Below are the code and all the weights of a small trained network. Each question names an input and a target symbol and asks about switching units off, where a switched-off unit gives its printed mean instead of its output.

import numpy as np


def w(rows, s, z=0):
    codes = np.array(rows[::2]) - 128.0
    scale = np.full(codes.shape[1], s)
    scale[-1] = z or s
    return codes * scale


def norm(h):
    return h / np.sqrt((h * h).mean(-1, keepdims=True) + 1e-5)


def f(y):
    return np.maximum(y, 0)


def softmax(a):
    e = np.exp(a - a.max(-1, keepdims=True))
    return e / e.sum(-1, keepdims=True)


def log_softmax(a):
    a = a - a.max(-1, keepdims=True)
    return a - np.log(np.exp(a).sum(-1, keepdims=True))


def net(x, mask):
    ids = ['ΔΛβεζμτφω'.index(c) for c in x.split()]
    T = len(ids)
    res = E[ids] + P[:T]
    u = 0
    for l in range(2):
        r = norm(res)
        for j in range(2):
            rows = slice(3 * j, 3 * j + 3)
            q, k, v = (r @ M[l][rows].T for M in (Q, K, V))
            z = softmax(np.where(np.tri(T) > 0, q @ k.T / 3**0.5, -1e9)) @ v
            o = O[l][rows]
            res = res + np.where(mask[u + j], z, o[:, -1]) @ o[:, :-1]
        u += 2
        y = f(norm(res) @ A[l][:, :-1].T + A[l][:, -1])
        res = res + np.where(mask[u : u + 4], y, B[l][:, -1]) @ B[l][:, :-1]
        u += 4
    return log_softmax(norm(res)[-1] @ U[:, :-1].T + U[:, -1])


Q, K, V, O, A, B = {}, {}, {}, {}, {}, {}
E = w([
[136,176,111,143],'Δ',
[109,69,100,152],'Λ',
[128,174,139,135],'β',
[122,154,68,106],'ε',
[113,153,109,72],'ζ',
[159,64,103,146],'μ',
[15,105,188,64],'τ',
[93,102,254,99],'φ',
[78,175,133,191],'ω',
],0.0069)
P = w([
[146,235,173,27],'0',
[38,198,48,59],'1',
[48,169,58,89],'2',
[50,131,77,129],'3',
[48,114,92,157],'4',
[33,90,99,198],'5',
[22,62,132,215],'6',
[7,47,116,244],'7',
[42,40,112,252],'8',
],0.0016)
Q[0] = w([
[85,97,104,174],'0.h0',
[63,2,90,120],'0.h0',
[127,46,120,76],'0.h0',
[114,108,63,114],'0.h1',
[241,101,143,157],'0.h1',
[228,95,108,58],'0.h1',
],0.0091)
K[0] = w([
[154,47,194,55],'0.h0',
[47,42,232,61],'0.h0',
[10,78,187,133],'0.h0',
[20,85,169,133],'0.h1',
[134,107,1,148],'0.h1',
[119,47,57,248],'0.h1',
],0.0055)
V[0] = w([
[232,173,171,50],'0.h0',
[252,117,113,44],'0.h0',
[92,97,184,185],'0.h0',
[203,207,145,59],'0.h1',
[114,185,54,90],'0.h1',
[127,129,127,128],'0.h1',
],0.0028)
O[0] = w([
[188,2,169,196,71],'0.h0',
[228,95,172,229,11],'0.h0',
[76,158,219,78,125],'0.h0',
[244,188,137,63,157],'0.h1',
[238,99,53,139,188],'0.h1',
[129,128,127,129,130],'0.h1',
],0.0023,0.0012)
A[0] = w([
[45,64,50,45,41],'0.n0',
[43,193,173,97,40],'0.n1',
[98,2,104,179,2],'0.n2',
[185,168,92,75,138],'0.n3',
],0.0045,0.0019)
B[0] = w([
[92,53,91,20,254],'0.n0',
[145,163,4,153,219],'0.n1',
[207,7,104,166,179],'0.n2',
[89,64,140,167,178],'0.n3',
],0.0041,0.0031)
Q[1] = w([
[97,39,88,77],'1.h0',
[96,120,90,21],'1.h0',
[129,205,136,126],'1.h0',
[146,80,169,106],'1.h1',
[197,96,119,204],'1.h1',
[73,2,100,31],'1.h1',
],0.017)
K[1] = w([
[71,105,156,199],'1.h0',
[7,126,138,138],'1.h0',
[133,167,95,64],'1.h0',
[88,102,53,133],'1.h1',
[229,85,109,75],'1.h1',
[6,86,126,145],'1.h1',
],0.013)
V[1] = w([
[3,143,99,94],'1.h0',
[79,181,54,141],'1.h0',
[222,99,34,95],'1.h0',
[168,230,199,56],'1.h1',
[82,188,195,250],'1.h1',
[32,175,49,204],'1.h1',
],0.0046)
O[1] = w([
[24,95,189,201,253],'1.h0',
[75,196,147,199,163],'1.h0',
[113,188,16,119,110],'1.h0',
[111,60,91,18,121],'1.h1',
[133,3,97,166,35],'1.h1',
[176,145,17,237,152],'1.h1',
],0.0049,0.0031)
A[1] = w([
[125,78,76,100,112],'1.n0',
[186,143,141,147,254],'1.n1',
[166,80,245,143,47],'1.n2',
[132,197,143,162,200],'1.n3',
],0.011,0.0038)
B[1] = w([
[233,60,190,116,226],'1.n0',
[2,106,117,211,183],'1.n1',
[235,209,248,241,214],'1.n2',
[205,67,185,99,253],'1.n3',
],0.0068,0.003)
U = w([
[118,152,95,172,101],'Δ',
[123,134,150,179,91],'Λ',
[191,162,237,150,130],'β',
[160,222,68,149,155],'ε',
[135,197,126,48,253],'ζ',
[210,112,71,105,162],'μ',
[2,117,150,107,65],'τ',
[152,25,168,55,65],'φ',
[137,71,50,179,144],'ω',
],0.0095,0.0026)

Each question gives the input, a string of symbols that net reads in full, and the target symbol t.
The units are the heads (3 rows each of Q, K, V and O) and the neurons (one row each of A and B). Each row of codes is followed by its name. A weight is (code - 128) times the scale printed after its matrix; where a second scale follows, it is the last column's (O, A, B and U).
mask holds one flag per unit, layer by layer, with each layer's heads first. A switched-off unit (its flag False) gives its mean, the last column of its rows in O or B, instead of its output. The means were averaged over made-up inputs and are rounded, as every weight is.
A unit's drop is (log p(t) with every unit on - log p(t) with that unit switched off) / (log p(t) with every unit on - log p(t) with every unit switched off).
The circuit of an input: a set's keep is (log p(t) with only the set's units on - log p(t) with every unit switched off) / (log p(t) with every unit on - log p(t) with every unit switched off). Starting from all 12 units, units are removed one at a time, each time the one whose removal leaves the highest keep (on an exact tie, the one counted first), for as long as the keep stays at least 0.8.
units of the circuit, in order: the units of the circuit, biggest drop first
top k neurons: the k neurons with the biggest drops, biggest first
which heads matter: for each layer, one digit per head in row order, 1 if its drop is at least 0.15 and else 0, layers parted by /
input Δ ζ ε Λ, target μ: top 3 neurons	[0.n2, 0.n0, 1.n2]
input φ Δ ε μ φ ω Λ Δ ζ, target ω: which heads matter	00 / 01
input ω β ε, target ω: units of the circuit, in order	[1.h1]
input ζ ω τ μ ζ Λ μ ε, target τ: which heads matter	01 / 10
input ε ζ β φ μ β, target ε: units of the circuit, in order	[0.n0, 1.h0, 0.h1]
input β β ζ Δ Λ Δ, target φ: units of the circuit, in order	[1.h1, 0.n0, 0.h1]
input ε τ Λ φ ω, target ε: units of the circuit, in order	[1.h0, 0.n0, 0.h0]
input β ζ ζ τ Δ, target φ: units of the circuit, in order	[0.n0, 1.h1, 0.h1]
input Λ Δ ζ φ Δ, target ω: units of the circuit, in order	[0.n0, 1.h1, 1.n2]
input φ ζ ζ ω ω ω β, target τ: units of the circuit, in order	[1.h1, 1.h0, 0.n0, 1.n2]
input β ζ ε ω, target φ: units of the circuit, in order	[1.h1, 0.h1, 0.n0, 1.n0]
input ζ ζ τ ζ ζ β β, target ζ: which heads matter	11 / 11
input ζ ζ Λ φ φ ε, target φ: which heads matter	00 / 00
input β Λ ζ β, target φ: units of the circuit, in order	[0.n0, 1.h1]
input φ τ ζ ε φ ω, target τ: units of the circuit, in order	[1.h1, 1.n2]
input ε μ β Δ φ φ Λ, target β: which heads matter	00 / 11
input Δ Λ Δ Δ ζ Λ ε, target ε: units of the circuit, in order	[1.h0, 0.n2]
input Λ ω ε Δ, target ω: top 2 neurons	[1.n2, 1.n3]
input μ Λ μ φ μ, target β: top 3 neurons	[0.n0, 1.n2, 0.n1]
input φ Δ ζ, target φ: top neuron	[1.n0]
input μ ω ω ε μ ω, target β: top 3 neurons	[1.n3, 0.n0, 0.n1]
input ε φ τ Λ ω β, target ε: which heads matter	01 / 10
input Δ β ε ζ ζ τ μ ε, target τ: which heads matter	00 / 10
input β ε Λ Λ Δ φ β, target φ: top 3 neurons	[0.n0, 1.n0, 0.n1]
